Here is a tiny trained network, its code and every weight. The questions are about switching its units off for an input and a class, where a switched-off unit gives its printed mean instead of its output.

import numpy as np


def w(rows, s, z=0):
    codes = np.array(rows[::2]) - 128.0
    scale = np.full(codes.shape[1], s)
    scale[-1] = z or s
    return codes * scale


def f(y):
    return y / 2 * (1 + np.tanh(0.7978845608 * (y + 0.044715 * y**3)))


def log_softmax(a):
    a = a - a.max(-1, keepdims=True)
    return a - np.log(np.exp(a).sum(-1, keepdims=True))


def net(x, mask):
    res = np.array(x, float).reshape(1, 6) / 4 @ E
    y = f(res @ A[0][:, :-1].T + A[0][:, -1])
    res = res + np.where(mask, y, B[0][:, -1]) @ B[0][:, :-1]
    return log_softmax(res[-1] @ U[:, :-1].T + U[:, -1])


A, B = {}, {}
E = w([
[109,131,140,129,94,126,125,121,127,88,144],'x0',
[187,176,152,156,76,117,179,90,54,120,33],'x1',
[145,145,143,128,166,105,117,154,89,145,142],'x2',
[133,126,94,191,34,207,46,247,98,139,98],'x3',
[110,255,179,190,130,146,69,68,214,148,121],'x4',
[144,146,120,101,120,107,146,154,161,159,111],'x5',
],0.012)
A[0] = w([
[140,149,82,180,60,233,57,244,104,171,104,167],'N1',
[130,152,166,150,54,103,156,63,50,198,65,42],'N2',
[198,166,172,145,100,136,163,76,70,123,51,61],'N3',
[176,128,116,96,168,76,149,54,151,88,114,152],'N4',
[37,124,67,116,173,150,79,133,150,195,225,7],'N5',
[139,52,100,99,136,125,169,141,97,133,122,77],'N6',
[148,98,124,156,146,121,117,123,154,102,116,75],'N7',
[182,160,108,154,119,158,254,117,45,80,51,56],'N8',
[80,236,145,215,156,126,114,100,173,168,109,86],'N9',
[106,35,53,75,108,109,231,184,48,103,131,110],'N10',
[45,68,111,57,183,129,65,164,187,142,199,4],'N11',
[103,121,177,74,207,75,228,9,147,143,175,142],'N12',
[94,209,161,152,125,174,113,87,166,158,147,59],'N13',
],0.0089,0.0024)
B[0] = w([
[94,137,143,185,130,145,82,194,60,200,70,252],'N1',
[129,61,76,134,135,81,152,167,120,87,169,184],'N2',
[86,67,86,80,132,52,159,122,167,107,143,192],'N3',
[119,134,100,165,106,169,113,175,90,161,119,187],'N4',
[145,84,86,81,101,75,152,154,166,111,110,196],'N5',
[131,149,183,156,134,155,131,65,184,114,179,174],'N6',
[117,176,111,97,164,128,145,114,110,139,121,126],'N7',
[108,63,73,85,150,86,145,176,160,99,188,199],'N8',
[217,161,183,138,186,136,141,79,170,147,168,205],'N9',
[177,169,249,172,174,179,153,52,123,137,180,224],'N10',
[81,89,41,63,164,102,171,156,146,77,202,212],'N11',
[73,156,148,171,44,178,83,169,33,175,58,249],'N12',
[192,147,153,148,130,157,126,93,141,99,165,186],'N13',
],0.011,0.019)
U = w([
[65,142,135,134,50,175,110,152,46,176,19,255],'0',
[236,152,215,118,162,156,148,31,170,130,158,62],'1',
[101,91,11,60,131,53,160,138,163,97,151,63],'2',
],0.012,0.001)

Each question gives the input, the list of numbers given to net, and the class t.
The units are the neurons (one row each of A and B). Each row of codes is followed by its name. A weight is (code - 128) times the scale printed after its matrix; where a second scale follows, it is the last column's (A, B and U).
mask holds one flag per neuron, in row order. A switched-off neuron (its flag False) gives its mean, the last column of its row in B, instead of its output. The means were averaged over made-up inputs and are rounded, as every weight is.
A unit's drop is (log p(t) with every unit on - log p(t) with that unit switched off) / (log p(t) with every unit on - log p(t) with every unit switched off).
The circuit of an input: a set's keep is (log p(t) with only the set's units on - log p(t) with every unit switched off) / (log p(t) with every unit on - log p(t) with every unit switched off). Starting from the 12 units with the biggest drops (on a tie, the unit counted first), units are removed one at a time, each time the one whose removal leaves the highest keep (on an exact tie, the one counted first), for as long as the keep stays at least 0.8.
circuit, biggest first: the units of the circuit, biggest drop first
most important unit: the unit with the biggest drop
top k neurons: the k neurons with the biggest drops, biggest first
drop of u: that unit's drop, to one decimal
input [6,8,7,-7,-7,-4], class 2: circuit, biggest first : (N8)
input [8,-3,4,-4,4,-2], class 0: top 3 neurons : (N12; N10; N6)
input [-3,7,-8,-7,3,-6], class 0: top 3 neurons : (N12; N11; N4)
input [7,-2,0,-2,-1,0], class 0: top 4 neurons : (N8; N3; N9; N2)
input [6,-6,-4,2,5,-1], class 2: top 4 neurons : (N10; N11; N5; N6)
input [-1,2,6,-7,-8,7], class 1: top 2 neurons : (N10; N6)
input [0,8,6,7,5,0], class 2: top 4 neurons : (N3; N12; N2; N8)
input [-7,-8,8,6,-4,-4], class 2: top 3 neurons : (N11; N12; N5)
input [-1,4,-1,-1,-3,5], class 2: top 2 neurons : (N8; N9)
input [5,-6,6,4,4,4], class 2: top 3 neurons : (N12; N10; N11)
input [-3,4,-5,0,3,-3], class 2: top 2 neurons : (N10; N3)
input [8,6,-1,5,-5,8], class 2: top 2 neurons : (N8; N12)
input [3,-3,0,-4,-6,-1], class 1: top 2 neurons : (N10; N1)
input [-1,-8,-5,6,3,-2], class 2: most important unit : N11
input [5,5,0,-5,-6,-2], class 1: top 4 neurons : (N10; N1; N6; N11)
input [3,-1,2,3,4,3], class 1: drop of N4 : 0.1
input [6,8,-1,7,3,-3], class 2: drop of N2 : 0.4
input [-7,3,2,2,-7,-1], class 1: drop of N10 : 0.3
